Below are the code and all the weights of a small trained network. Each question names an input and a class and asks about switching units off, where a switched-off unit gives its printed mean instead of its output.

import numpy as np


def w(rows, s, z=0):
    codes = np.array(rows[::2]) - 128.0
    scale = np.full(codes.shape[1], s)
    scale[-1] = z or s
    return codes * scale


def f(y):
    return y / 2 * (1 + np.tanh(0.7978845608 * (y + 0.044715 * y**3)))


def log_softmax(a):
    a = a - a.max(-1, keepdims=True)
    return a - np.log(np.exp(a).sum(-1, keepdims=True))


def net(x, mask):
    res = np.array(x, float).reshape(1, 8) / 4 @ E
    y = f(res @ A[0][:, :-1].T + A[0][:, -1])
    res = res + np.where(mask, y, B[0][:, -1]) @ B[0][:, :-1]
    return log_softmax(res[-1] @ U[:, :-1].T + U[:, -1])


A, B = {}, {}
E = w([
[128,127,129,130,128],'x0',
[126,128,127,128,124],'x1',
[165,126,67,45,206],'x2',
[127,129,131,126,128],'x3',
[3,96,52,162,178],'x4',
[85,254,127,102,146],'x5',
[128,128,127,126,126],'x6',
[179,167,34,177,96],'x7',
],0.0078)
A[0] = w([
[150,62,105,58,161,175],'n0',
[156,161,95,117,181,183],'n1',
[2,89,51,143,132,55],'n2',
[153,47,112,135,110,82],'n3',
[138,105,69,41,180,183],'n4',
[170,161,153,89,21,73],'n5',
[81,101,195,97,118,63],'n6',
[77,163,169,196,96,183],'n7',
[181,139,159,116,107,43],'n8',
[79,183,111,100,126,90],'n9',
[89,244,153,87,154,160],'n10',
[191,145,156,98,136,170],'n11',
[134,118,111,83,138,1],'n12',
[135,151,164,180,105,117],'n13',
[63,120,91,180,163,105],'n14',
[85,126,178,190,53,216],'n15',
[124,51,98,152,126,88],'n16',
[182,161,38,199,85,109],'n17',
[165,33,121,130,142,76],'n18',
[148,37,126,115,110,68],'n19',
[78,99,216,55,146,137],'n20',
[105,127,156,152,79,253],'n21',
[165,156,65,168,119,84],'n22',
[158,131,116,92,205,139],'n23',
],0.0098,0.0027)
B[0] = w([
[114,119,106,151,143,220],'n0',
[122,140,88,151,107,179],'n1',
[158,174,219,59,218,255],'n2',
[112,224,189,208,67,191],'n3',
[165,100,88,180,175,236],'n4',
[117,127,162,116,180,214],'n5',
[91,120,109,101,95,172],'n6',
[174,106,79,159,155,219],'n7',
[163,160,241,108,175,167],'n8',
[122,193,167,197,138,172],'n9',
[80,180,117,222,67,243],'n10',
[175,159,134,129,189,198],'n11',
[130,96,124,144,143,124],'n12',
[143,103,132,147,157,170],'n13',
[190,161,181,77,152,201],'n14',
[169,70,51,166,188,248],'n15',
[127,207,192,168,129,181],'n16',
[53,75,143,3,90,216],'n17',
[85,174,143,195,55,208],'n18',
[96,196,138,184,71,196],'n19',
[62,97,50,40,64,221],'n20',
[182,105,31,120,166,202],'n21',
[72,107,145,54,71,165],'n22',
[121,86,70,199,142,186],'n23',
],0.0069,0.0058)
U = w([
[129,126,119,117,150,255],'0',
[84,192,150,187,95,94],'1',
[170,142,210,64,217,61],'2',
[155,71,45,161,179,73],'3',
[58,90,104,10,77,88],'4',
],0.011,0.0084)

Each question gives the input, the list of numbers given to net, and the class t.
The units are the neurons (one row each of A and B). Each row of codes is followed by its name. A weight is (code - 128) times the scale printed after its matrix; where a second scale follows, it is the last column's (A, B and U).
mask holds one flag per neuron, in row order. A switched-off neuron (its flag False) gives its mean, the last column of its row in B, instead of its output. The means were averaged over made-up inputs and are rounded, as every weight is.
A unit's drop is (log p(t) with every unit on - log p(t) with that unit switched off) / (log p(t) with every unit on - log p(t) with every unit switched off).
The circuit of an input: a set's keep is (log p(t) with only the set's units on - log p(t) with every unit switched off) / (log p(t) with every unit on - log p(t) with every unit switched off). Starting from the 12 units with the biggest drops (on a tie, the unit counted first), units are removed one at a time, each time the one whose removal leaves the highest keep (on an exact tie, the one counted first), for as long as the keep stays at least 0.8.
circuit, biggest first: the units of the circuit, biggest drop first
most important unit: the unit with the biggest drop
top k neurons: the k neurons with the biggest drops, biggest first
drop of u: that unit's drop, to one decimal
input [6,3,4,2,1,7,7,-3], class 1: circuit, biggest first => [n10]
input [-5,-4,1,2,-1,-7,4,7], class 1: circuit, biggest first => [n3 n18]
input [3,2,0,-8,3,-4,-5,-5], class 4: circuit, biggest first => [n20 n11]
input [-6,2,-3,7,-7,6,-7,4], class 2: circuit, biggest first => [n5 n8]
input [0,3,-6,-3,6,-3,-8,4], class 2: circuit, biggest first => [n2 n14]
input [-4,2,-8,0,1,5,-6,8], class 3: circuit, biggest first => [n15 n7]
input [8,-3,7,-5,-5,6,-5,-1], class 3: circuit, biggest first => [n23 n4]
input [2,1,-3,3,-3,-1,-1,-4], class 4: circuit, biggest first => [n20 n4]
input [-1,2,-8,4,-1,6,-6,-6], class 3: circuit, biggest first => [n15 n7 n21]
input [-5,-1,-5,-4,-6,-3,8,6], class 2: circuit, biggest first => [n8 n5 n10]
input [8,0,-5,-7,5,-2,2,7], class 4: top 2 neurons => [n17 n22]
input [-3,1,1,8,6,0,-3,-6], class 2: top 3 neurons => [n2 n14 n17]
input [2,7,-7,6,6,7,0,0], class 0: top 2 neurons => [n2 n15]
input [-3,6,4,-4,-1,-7,1,-8], class 4: circuit, biggest first => [n20]
input [4,1,6,-1,2,3,-7,-8], class 4: top 3 neurons => [n20 n15 n7]
input [4,-1,-4,5,-2,1,-4,0], class 3: top 2 neurons => [n2 n15]
input [7,-2,2,5,2,7,-7,-6], class 1: top 3 neurons => [n10 n9 n17]
input [1,3,4,-2,8,-4,-1,7], class 2: circuit, biggest first => [n2 n14]
input [-8,2,-7,-2,5,3,-2,-7], class 3: top 4 neurons => [n15 n7 n21 n17]
input [0,-4,-7,3,3,7,-4,-8], class 4: top 2 neurons => [n20 n6]
input [-4,-5,-7,-5,-5,0,-3,6], class 3: top 4 neurons => [n15 n2 n21 n7]
input [2,-3,7,-8,4,1,4,-5], class 3: most important unit => n4
input [1,-4,7,3,2,-5,-6,-8], class 4: top 2 neurons => [n20 n15]
input [-8,-6,-7,8,-5,2,8,-5], class 3: drop of n15 => 0.3
input [5,3,4,-6,8,-3,0,-3], class 2: drop of n2 => 0.6
input [6,-1,5,5,-8,2,5,8], class 2: drop of n20 => 0.4
input [-1,0,3,-8,6,0,-7,-4], class 2: drop of n12 => 0.0
input [-2,-7,7,4,7,-5,-4,6], class 0: most important unit => n2
